Facts:
zadak π mimis; nobrel π bufun; vivin π skobrik; fofin π zotra; laklar π keklek; drefla π gronik
ferer π fiklin; femefan π flufimir; brizotrul π trogrun; fopun π mugribra; skegram π kegros; fluma π soplaflor
tovas π teba; plazugal π grutri; flurim π klebu; bizo π satote; seki π migril; kludra π drefla
plizos π flurim; nalel π zaplu; kinek π skibo; gutron π skofis; rapu π drazus; loklak π breplelan
stemi π tufel; trave π drofin; vabuker π pluzos; tokul π nalel; rastur π plufo; fiklin π laku
druste π kledi; pluzos π butra; trokligrur π guger; drofin π baplam; drazus π papepil; velo π stosim
neru π loklem; soplaflor π midum; zotra π gizeko; zaplu π velo; kabom π drakludrin; loklem π feli
bitram π tafofluk; divom π plaroma; flufimir π plazugal; nemin π mugrakla; pliklola π bizo; kika π makle
skibin π paplom; stakam π kabom; gruko π nakli; kararer π vivin; sidufla π konagrok; kegros π susil
kapor π laklar; stosim π trave; groskor π faflostim; drizur π gibol; skobrik π kinek; kesa π gugrin
kastin π fopun; dubra π ferer; breplelan π rastur; bufun π broken; troli π plidreril; drostostes π gruko
grutri π plizos; gragi π fluma; konagrok π bitram; trolis π femefan; plaroma π dubra; butra π brizotrul
plunul π neru; nakli π stakam; drakludrin π loklak; seplok π drizur; zoklilom π troli; lekubro π drubruk
plufo π brilogol; roke π tetor; tufel π pledror; trogrun π kludra; tetor π pliklola; tafofluk π stemi
ditas π flade; baplam π geflam; mimis π kesa; laku π nobrel; kobu π sogor; susil π plenik
pliklal π gerun; zadak Ψ 955; gugrin Ψ 790; bovoses Ψ 790; nobrel Ψ 790; vivin Ψ 955
fofin Ψ 429; laklar Ψ 429; drefla Ψ 790; migril Ψ 429; brilogol Ψ 955; ferer Ψ 790
midum Ψ 386; femefan Ψ 386; brizotrul Ψ 955; fopun Ψ 386; skegram Ψ 790; fluma Ψ 955
tovas Ψ 429; plazugal Ψ 386; flurim Ψ 386; bizo Ψ 955; seki Ψ 386; kludra Ψ 386
plizos Ψ 955; nalel Ψ 386; kinek Ψ 790; gutron Ψ 429; sogor Ψ 386; rapu Ψ 955
laplus Ψ 386; loklak Ψ 955; stemi Ψ 386; trave Ψ 955; pledror Ψ 955; vabuker Ψ 429
skofis Ψ 955; gibol Ψ 386; tokul Ψ 386; rastur Ψ 429; fiklin Ψ 429; druste Ψ 386
pluzos Ψ 790; trokligrur Ψ 386; mugrakla Ψ 790; drofin Ψ 429; makle Ψ 790; drazus Ψ 790
velo Ψ 386; neru Ψ 955; soplaflor Ψ 790; zotra Ψ 955; plidreril Ψ 429; stemisir Ψ 955
zaplu Ψ 429; kabom Ψ 790; loklem Ψ 429; vubro Ψ 386; bitram Ψ 955; divom Ψ 429
flufimir Ψ 429; nemin Ψ 955; pliklola Ψ 955; pimikla Ψ 955; kika Ψ 386; skibin Ψ 386
stakam Ψ 955; teba Ψ 955; faflostim Ψ 386; gruko Ψ 386; keklek Ψ 790; papepil Ψ 386
triskil Ψ 386; plenik Ψ 386; kararer Ψ 790; sidufla Ψ 429; kegros Ψ 386; paplom Ψ 429
kapor Ψ 429; didrum Ψ 790; ludel Ψ 790; klebu Ψ 386; stosim Ψ 955; broken Ψ 386
drubruk Ψ 955; groskor Ψ 386; tosku Ψ 790; zokle Ψ 790; drizur Ψ 386; skobrik Ψ 429
kesa Ψ 386; kastin Ψ 386; kledi Ψ 790; kladir Ψ 386; gerun Ψ 386; nenuris Ψ 790
dubra Ψ 386; breplelan Ψ 386; stobar Ψ 790; bufun Ψ 429; troli Ψ 429; drostostes Ψ 955
grutri Ψ 790; gragi Ψ 955; konagrok Ψ 386; trolis Ψ 790; geflam Ψ 386; plaroma Ψ 386
bruko Ψ 790; skabrak Ψ 386; butra Ψ 386; plunul Ψ 955; nakli Ψ 429; drakludrin Ψ 790
seplok Ψ 955; gronik Ψ 955; gizeko Ψ 386; zoklilom Ψ 790; lekubro Ψ 386; plufo Ψ 955
skibo Ψ 429; roke Ψ 955; tufel Ψ 955; kisatas Ψ 386; trogrun Ψ 429; guger Ψ 386
tetor Ψ 790; birokor Ψ 790; tafofluk Ψ 386; mugribra Ψ 955; ditas Ψ 955; baplam Ψ 386
mimis Ψ 386; laku Ψ 429; flade Ψ 790; kobu Ψ 386; feli Ψ 790; susil Ψ 955
pliklal Ψ 790; zaklem Ψ 429; satote Ψ 386; bovoses Δ plazugal; laklar Δ groskor; migril Δ skibo
migril Δ pliklal; tovas Δ zadak; tovas Δ fopun; tovas Δ rastur; seki Δ guger; seki Δ gragi
kludra Δ fiklin; kludra Δ trogrun; kludra Δ rastur; plizos Δ skegram; gutron Δ trogrun; loklak Δ ditas
stemi Δ skibo; vabuker Δ mimis; vabuker Δ laplus; vabuker Δ drubruk; skofis Δ skibin; skofis Δ flade
skofis Δ flufimir; trokligrur Δ pluzos; makle Δ laplus; makle Δ plidreril; makle Δ grutri; makle Δ fluma
makle Δ gizeko; zotra Δ laku; zotra Δ gragi; zaplu Δ sidufla; zaplu Δ zoklilom; zaplu Δ kledi
zaplu Δ satote; loklem Δ baplam; loklem Δ grutri; loklem Δ groskor; loklem Δ gragi; nemin Δ sidufla
faflostim Δ nakli; gruko Δ paplom; gruko Δ zaklem; gruko Δ papepil; triskil Δ drazus; ludel Δ nalel
ludel Δ groskor; ludel Δ tokul; stosim Δ flade; broken Δ pledror; tosku Δ zoklilom; zokle Δ plenik
zokle Δ gizeko; zokle Δ ditas; skobrik Δ pliklola; skobrik Δ klebu; skobrik Δ pliklal; skobrik Δ divom
kladir Δ flufimir; dubra Δ vubro; stobar Δ zadak; trolis Δ pliklola; trolis Δ gronik; geflam Δ nalel
geflam Δ drizur; skabrak Δ paplom; skabrak Δ susil; seplok Δ vubro; seplok Δ bruko; seplok Δ roke
plufo Δ gragi; tetor Δ zaklem; birokor Δ fiklin; birokor Δ drofin; birokor Δ neru; birokor Δ teba
birokor Δ gragi; tafofluk Δ rapu; tafofluk Δ fopun; mugribra Δ nobrel; kobu Δ pliklal; feli Δ bizo
feli Δ gragi

Known rows:
konagrok: [ -1  -9   4   1  -1   3  -6  -6   1  -6  -2  -5  -3   6   6  12   2   6
  -8 -10  -2   4  -1   6   3   5   0  -5  14  15   1  -1   1 -11  -3  -3
   4  -1  -2   5   6  -2   3  -1   0  -8   1   3   5 -11  -3 -10]
keklek: [ -6  -8  -2   1 -17   3  -6 -18   2  -3   4  -2 -11   5  10   7   9   1
  -7 -11  -1  11  -3   6   8  10  -1  -4  13  10   7  -3   8 -12  -4  -3
   2   3  -3   5  16   2  -1   1   1   1  -2   4  -2 -13  -4  -9]
gugrin: [ -7  -8  -2   1 -16   3  -6 -19   2  -2   4  -3 -12   4  10   7   9   1
  -6 -11  -1  11  -5   6   8  10   0  -4  14  10   7  -3   7 -12  -4  -3
   1   4  -2   5  17   3  -1   1   1  -1  -2   4  -1 -14  -4 -11]
ferer: [ -6 -11   6   1 -10  -2  -5  -8   3  -5   1  -6  -6   7   1   4   5   3
  -8  -8  -4  13  -5   8  -8   6  -8   1  14  14   5  -1   7 -15  -4  -1
   4  -2   1   4  14   4   2   7  -4  -2  -1   5  -3 -11  -5 -15]
ludel: [ -5 -11  -3   0  -1   3  -8  -6   0   2   0  -7 -18   5  15   2  10   3
 -10  -3   2  12  -6  10   6   4  15  -5  15  11   7  -3   7  -9  -5   2
   3  -6   2   3  17   8   2   1  -2   8   0   4  -3 -10  -6 -15]
skobrik: [  2 -13   0  -2   1  -8   1  -5  -1 -11   3  -7  -4   2  -4   9   4   9
  -2   7   3  26 -10   2  11   6  17  -3  13  19   9  -1  11  -6  -3  -4
   6  -3  -2   6  25  -3   4   4   0 -13  -2   0   3 -13  -5 -12]
kledi: [ -5  -8  -1   3 -14   5  -5 -20   3  -8   5  -5 -20  10   6   8   5  -2
  -4 -16  -1  11  -4   8   2  12 -12   0  11   6   7  -3  10 -12  -5  -3
   3   7  -6   8  10   1  -6 -14   0  19   1   4   1 -12  -4 -11]
tufel: [ -5  -9  -1   3  -8  -6  -5 -11   1  -5   3  -4 -12   4   5   7   5   3
 -11  -4  -3  11  -7   5   3   5   0   0  14  10   6  -3   0 -12  -4  -1
   6   2   1   6  13  -9   6   2   1  -9   0   2   4 -10  -4  -7]
sogor: [ -6  -7  -1   2  -6   5  -7 -16   1  -2   2  -3  -6   4  11  14   6   5
  -7 -13  -2   3  -2   4  11   9   0  -5  14  12  -2  -2   2 -10  -4  -6
   2   6  -5   7   7  -1   1  -1   3  -9  -1   5   4 -13  -2 -10]
vabuker: [  3 -12   2   2   7  -6   0   4   0  -3  -5 -10  -9   2  -1   6   6   6
  -6   5   1  14 -11   6   5  -1  19   0  16  19   5  -4   7  -9  -4   5
  10 -10   3   2  14   4   7   4  -4   6   2   3  -1  -9  -3 -16]
laklar: [ -2 -11  -1   3   2  -5  -5  -6   0  -1  -2  -8 -15   1  -2   9   8   4
  -8   7   2  12 -10   1  11   4  22  -2  17  13   5  -4   2  -5  -5   0
   9  -2  -4   3  14   5   3   4  -1   4  -1   4   0 -10  -3 -14]
birokor: [ -6 -12  -4  -1   3   2 -10  -6   1  -3   0  -9 -18  10  10   2   9   5
 -16  -1   3  11  -6   8  -2   4  13 -11  17   8  12   0  -1  -7  -5   3
   1  -6  -1   2  18   9   3 -10  -2  -2  -1   3  -1  -7  -6 -18]
gutron: [  1 -14   0   0   4  -6  -5   0   3 -10  -3 -11  -8  10  -8   8   1   7
 -10   8   4  15  -7   1 -10   1  20 -11  17  11  12  -1  -6  -5  -4   2
   9  -4  -4   1  11   0   4  -5  -3  -8   1  -2   1  -6  -3 -16]
drakludrin: [  9  -7  -8  -4 -15   8  -5 -15   1   3  -4 -14 -19   7  41  10   1  -1
   0  -8   7  12 -14   8   5   5  44 -15  14  -8   7  -8   5  -6  -3  -7
   0   7  -1   6  11  -3  -4   2  -2  18   2  -5 -15 -12  -8   3]
gronik: [ -5  -8   1   1 -10  -6  -8 -15   0  -6   7   1 -13  -4  -1   9   5   4
  -7   3  -4  18  -4   4  11  12  -5   3  12  11   0  -2   5 -11  -3  -6
   7   6  -2   7  21  -9   2  10   5 -17  -4   2   8 -14  -5  -1]
vubro: [ -1  -7   5   1  -7   5  -7  -7   2  -4  -3  -4  -3   4   2  14   1   4
  -5 -12  -3   2  -1   6  -1   6  -1  -5  14  12  -3  -2   0 -11  -3  -5
   4   4  -2   5   3  -4   1   3   1  -5   0   3   4 -11  -2  -5]
migril: [ -1 -12  -3   0  -6  -6   0 -13   0  -9   6  -5  -7  -1  -2  12   6   8
  -1   4   2  23  -8  -1  19  11  15  -2  12  15   7  -2  12  -6  -4  -6
   6   3  -6   7  25  -2   2   5   2 -13  -4   2   4 -16  -4 -11]
triskil: [ -1  -9   0   1  -1   5  -5  -8   1  -3  -1  -6  -4   7  11  11   4   6
  -8 -12  -1   5  -3   6   6   4   4  -7  14  14   2  -1   3 -10  -3  -3
   1  -1  -2   7   6   0   4  -2   0  -8   0   3   4 -11  -3 -12]
velo: [ -2  -9   3   2  -2   5  -7  -5   1  -9  -1  -1  -3   5  -4  11   4   5
  -8 -12  -1   4   3   7   2   5  -3  -6  15  19   3  -1   1 -11  -3   0
   3  -2  -1   4   7  -2   4  -6   3 -10   0   3  11 -10  -2 -10]
plunul: [  3 -10   3   1  -1  -5  -5   0   1  -6  -1  -7 -12   6   4   5   0   3
 -10   1  -2  12  -8   8 -10   0   4  -1  14  11   6  -4  -2 -12  -3   1
   9  -3   5   4  11 -10   7   1  -1  -5   3  -2   2  -9  -5  -6]
troli: [  1 -11   0   2  -8  -6   0  -9   2  -8   1  -7  -7   4  -5  11   4   5
  -4   0   1  13  -9   0   7   6  14  -3  14  13   7  -4   4  -8  -5  -2
   8   2  -5   5  13  -2   3   1  -1  -3   0   2   1 -11  -2 -12]

Rows:
No name comes twice in this set of rows, the named rows included.
[ -2  -8   0   3 -26  -6  -1 -20   3  -3   2  -2   1  -1  -2  15   6   3
  -3  -5  -2  13  -7  -5  18  10  14  -4  16  14   3  -6   1 -10  -5  -6
   6   9  -7   3  13  -3   4  16   2 -15  -3   3  -3 -14   0  -6]  paplom
[ -7  -6   1   2 -18   3  -6 -17   2   0   1  -1   3   1   7  15   5   5
  -7 -17  -3   2  -1   1  13   8   1  -6  16  15  -3  -3  -2 -12  -4  -7
   1   7  -4   5   7  -2   4  11   4 -20  -3   4   2 -15  -1  -6]  papepil
[  1 -11  -1   1   1  -8  -2   0   0  -6  -1  -7  -9   8  11   4   1   4
 -11  -4  -1  15  -9   8  -4  -1   9  -4  14  11  11  -2   0 -13  -3   2
   6  -6   6   5  13  -9  11   0  -2 -12   3  -2   1 -10  -4 -11]  seplok
[  0  -9   3  -1   3   3  -6  -6  -1  -7   1  -4  -4   2   4  11   3   9
  -5  -4  -1  12   0   7   5   6   3  -5  13  17   0   0   7 -10  -1  -5
   4  -2   0   7  16  -3   1   3   2 -16  -1   2   8 -12  -5  -9]  stemi
[ -7  -6  -2   4 -10  -3  -9 -13   0   4   2  -2 -20  -5  11   9   9   0
 -10  -2  -3   6  -9   5  13   8   2   4  14   8  -4  -5   0 -11  -5  -3
   8   6  -1   5  14  -5   3  10   3   0  -1   6   2 -12  -3  -4]  drubruk
[-10  -9  -5   1  -3   5  -6 -13  -1   7   3  -5 -20   1  23   4  15   2
  -9  -8   1  11  -7   9  20   7  16  -1  15  11   3  -4  12 -10  -5   2
   1  -3  -1   4  20  11   2   3   0   9  -2   8  -3 -13  -5 -15]  makle
[  6 -10   9  -4  -5  -1  -9   3   1 -12  -3  -7  -5   1 -10   7  -2   4
   1   7   0  21   1  13 -15   6   7  -3  13  14   2  -2  10 -12  -1  -2
   7  -3   7   3  22  -4  -4  16   0   2   0  -3   1  -9  -9  -1]  pliklal
[ -8  -9  -7   3 -11  -4  -1 -17   0  -1   6  -2 -13   4  18   7   9   3
 -12 -10  -2  13 -10   3  14   7   0  -3  14   9  10  -3   1 -11  -5  -3
   2   3  -1   8  15  -6   9  -3   2 -15  -1   3   1 -14  -2 -11]  skofis
[ 27  -8  -6  -2 -23  11  -1 -16  -1   6  -1  -6 -18   4  76  12   4  -3
  -8   3   6   2  -9  -2   3  11  34   0  12 -15 -13 -15 -15   0  -2  -6
  10  14 -17   8  18 -10   2  -1   2 -11   4  -3 -14 -19  -3   0]  brilogol
[ -2  -8   4   2   0   5 -11  -5   1   0  -3  -5 -10   2   4  12   5   5
  -8  -5  -1   2  -2   7   3   5   6  -3  15  12  -4  -3   0 -10  -3  -3
   6   1  -3   4   5   0   0   4   1   3   0   4   4  -9  -4  -8]  drizur
[  0  -6   1   3   2  12 -11   2   0  -8  -5   1 -11   0  -9  11   5   3
  -8  -4   1  -3  10  11   6   6   3 -10  17  20  -1  -5  -3  -9  -3   5
   8  -4  -1   1   8  -1   0  -6   6   2   1   3  15  -7  -2  -3]  nalel
[ -1 -11   2   0  15   4 -11   5   0  -1  -6 -10 -13   8   7   8   4   8
 -13   0   2   1  -3   9  -4  -1  14 -10  17  11   2   0  -5  -6  -3   2
   4  -8   1   2   6   4   4  -5  -2  -3   1   2   5  -7  -5 -15]  seki

The same nodes again, as new rows of numbers:
Known rows:
stemi: [  6  -8 -10  39  15   8 -12 -15   6   4  -2  18  -3]
migril: [ 17   7  -1   1  -6  40   9  11  25 -31  10  12  20]
pimikla: [ -1   8  -7 -21 -13  14  16  18   6 -23   7 -13   2]
vubro: [-27  15   0 -11  -5  30   6   5  15  -1 -16 -12  15]
laklar: [ 11  -8   8   8   4 -22   9  -1   3  12  15  18  12]
kledi: [-13   7   2 -26 -10  20  13  19  -3 -22 -14 -23  -2]
druste: [ -7   4   4  14   0   6 -11 -13   4  11  -8   3  -1]
paplom: [-13  14  -6 -24 -21  22  17  10   8  -8 -16  -6  23]
skabrak: [ -5  19  20   1 -16  26   5  19  22  -3 -18  -5  -3]
nalel: [ -1   7   2 -11  34   9   2 -32 -16  45   5  19  -7]
triskil: [-12  19  16   2  -8  28   6  12  24  -4  -5  -5   6]
fluma: [  1  -4 -10  -1  17 -37  22 -14 -16   1  16  -1  -3]
bruko: [-11   1   1 -22  -2  22  15  18  -2 -21  -8 -24  -1]
skobrik: [ 31 -14 -10  30   9   2 -11 -18   9 -13  10  28   4]
kinek: [  7 -11  -2   2   5 -11  -5  -3 -15  -5  -3  -5 -16]
drubruk: [-13  14  -2 -27   0   7  35  14   7 -21  10 -17  11]
loklak: [  8  24  16 -23  16 -71 -41 -24  31 -38   8   0  -1]
birokor: [ 12  -5  27  -9  -4  11   7  44  17  -9  25 -15  -6]
konagrok: [ -4   0  -4  25   6  -6 -13 -11   0  20 -12  12  -8]
baplam: [ -4  12  17 -17  35  10   7 -21  -8  45  15  17  -4]
kastin: [ -6   1   1  17   5  -2 -12 -15  -1  15 -13   4  -3]

Rows:
No name comes twice in this set of rows, the named rows included.
[ 15  -6   4   5   1 -26   2  11   0   8  32   4  -9]  zotra
[-22   5 -13  14  15  46   4  12  25 -18  -1  -2  19]  klebu
[ -5   3 -13 -10   9 -26  16 -12 -15  -7   6  -1   1]  ditas
[-11   4   7   0  23  -4  -1 -15   0  27   3  10  -1]  tokul
[  1  -7  13 -19 -13  22  -2  35   5 -11   6 -17  -5]  stobar
[ 11 -19 -22  15   3   9  -5 -31  -2 -10  10  11  24]  divom
[-15  -9  -4   5   0   6 -29  -4  -6  26   0  -2   5]  fopun
[ 15 -14  28  44 -37   5  -1 -56  -8  21   3 -31   7]  dubra
[ -7  12  22   3 -14  34  13   9  23  -1  -6 -17   9]  broken
[ 10 -35  19  25 -44 -15  14 -54 -22  29  31 -39  37]  laku
[ -4  -8 -12  -4   4 -10  -8 -11 -24   0 -17  -8 -16]  zoklilom
[  7  10  26  -7   3   4  30  24  14 -25   5 -12  -6]  zokle

